Below are the code and all the weights of a small trained network. Each question names an input and a class and asks about switching units off, where a switched-off unit gives its printed mean instead of its output.

import numpy as np


def w(rows, s, z=0):
    codes = np.array(rows[::2]) - 128.0
    scale = np.full(codes.shape[1], s)
    scale[-1] = z or s
    return codes * scale


def f(y):
    return np.maximum(y, 0)


def log_softmax(a):
    a = a - a.max(-1, keepdims=True)
    return a - np.log(np.exp(a).sum(-1, keepdims=True))


def net(x, mask):
    res = np.array(x, float).reshape(1, 7) / 4 @ E
    y = f(res @ A[0][:, :-1].T + A[0][:, -1])
    res = res + np.where(mask, y, B[0][:, -1]) @ B[0][:, :-1]
    return log_softmax(res[-1] @ U[:, :-1].T + U[:, -1])


A, B = {}, {}
E = w([
[8,197,31],'x0',
[68,2,84],'x1',
[229,123,8],'x2',
[128,129,131],'x3',
[129,129,129],'x4',
[125,127,127],'x5',
[129,128,130],'x6',
],0.011)
A[0] = w([
[112,195,116,147],'n0',
[132,100,211,181],'n1',
[153,107,45,174],'n2',
[191,114,144,64],'n3',
[67,158,148,106],'n4',
[217,97,66,96],'n5',
[127,10,115,31],'n6',
[161,133,31,101],'n7',
[164,102,156,216],'n8',
[172,197,172,160],'n9',
[69,169,79,173],'n10',
[183,106,155,230],'n11',
[133,156,106,2],'n12',
[159,201,100,97],'n13',
[157,33,192,254],'n14',
[131,239,186,254],'n15',
[68,151,157,119],'n16',
[174,133,167,181],'n17',
[56,155,93,156],'n18',
[66,50,71,69],'n19',
[169,146,160,184],'n20',
],0.014,0.0058)
B[0] = w([
[79,169,79,181],'n0',
[140,191,192,208],'n1',
[217,193,132,206],'n2',
[129,76,104,185],'n3',
[135,76,70,174],'n4',
[207,40,62,227],'n5',
[122,255,193,185],'n6',
[121,231,116,205],'n7',
[137,88,179,201],'n8',
[214,50,66,220],'n9',
[96,130,40,202],'n10',
[195,75,175,220],'n11',
[119,202,176,138],'n12',
[104,138,94,191],'n13',
[106,157,240,245],'n14',
[223,199,61,254],'n15',
[138,53,96,176],'n16',
[153,51,162,203],'n17',
[104,82,52,195],'n18',
[146,26,64,187],'n19',
[155,88,146,196],'n20',
],0.0097,0.016)
U = w([
[179,158,168,229],'0',
[151,31,93,111],'1',
[120,147,72,190],'2',
[122,253,106,3],'3',
[83,132,207,96],'4',
],0.015,0.0046)

Each question gives the input, the list of numbers given to net, and the class t.
The units are the neurons (one row each of A and B). Each row of codes is followed by its name. A weight is (code - 128) times the scale printed after its matrix; where a second scale follows, it is the last column's (A, B and U).
mask holds one flag per neuron, in row order. A switched-off neuron (its flag False) gives its mean, the last column of its row in B, instead of its output. The means were averaged over made-up inputs and are rounded, as every weight is.
A unit's drop is (log p(t) with every unit on - log p(t) with that unit switched off) / (log p(t) with every unit on - log p(t) with every unit switched off).
The circuit of an input: a set's keep is (log p(t) with only the set's units on - log p(t) with every unit switched off) / (log p(t) with every unit on - log p(t) with every unit switched off). Starting from the 12 units with the biggest drops (on a tie, the unit counted first), units are removed one at a time, each time the one whose removal leaves the highest keep (on an exact tie, the one counted first), for as long as the keep stays at least 0.8.
units of the circuit, in order: the units of the circuit, biggest drop first
unit that matters most: the unit with the biggest drop
k most important neurons: the k neurons with the biggest drops, biggest first
drop when u is switched off: that unit's drop, to one decimal
input [2,-5,-6,6,3,-2,2], class 2: unit that matters most => n15
input [-1,-5,1,-8,-3,3,7], class 1: 4 most important neurons => [n14, n6, n9, n7]
input [1,-5,4,4,-5,-1,0], class 3: units of the circuit, in order => [n19, n7, n0]
input [1,-7,-7,-3,-4,5,-8], class 2: 3 most important neurons => [n15, n9, n16]
input [-4,-4,1,-4,-2,4,-8], class 1: 3 most important neurons => [n6, n9, n7]
input [2,5,5,6,-7,6,4], class 2: 2 most important neurons => [n19, n7]
input [8,-1,8,-5,2,6,-6], class 3: 2 most important neurons => [n7, n2]
input [6,3,4,-8,8,2,2], class 2: 2 most important neurons => [n19, n7]
input [6,-3,1,-4,-8,2,-8], class 3: 3 most important neurons => [n5, n19, n9]
input [2,6,5,2,3,1,-2], class 2: 3 most important neurons => [n19, n7, n6]
input [-6,2,8,4,0,-1,7], class 0: 2 most important neurons => [n6, n2]
input [3,-8,7,-7,3,8,-2], class 3: drop when n7 is switched off => 0.2
input [-2,6,-1,5,3,-4,-6], class 4: drop when n15 is switched off => 0.1
input [6,-3,-6,-7,2,2,-3], class 2: drop when n16 is switched off => 0.0
input [-3,7,2,-2,-3,-2,7], class 0: units of the circuit, in order => [n6]
input [-7,3,6,1,8,1,-5], class 0: drop when n6 is switched off => 0.3
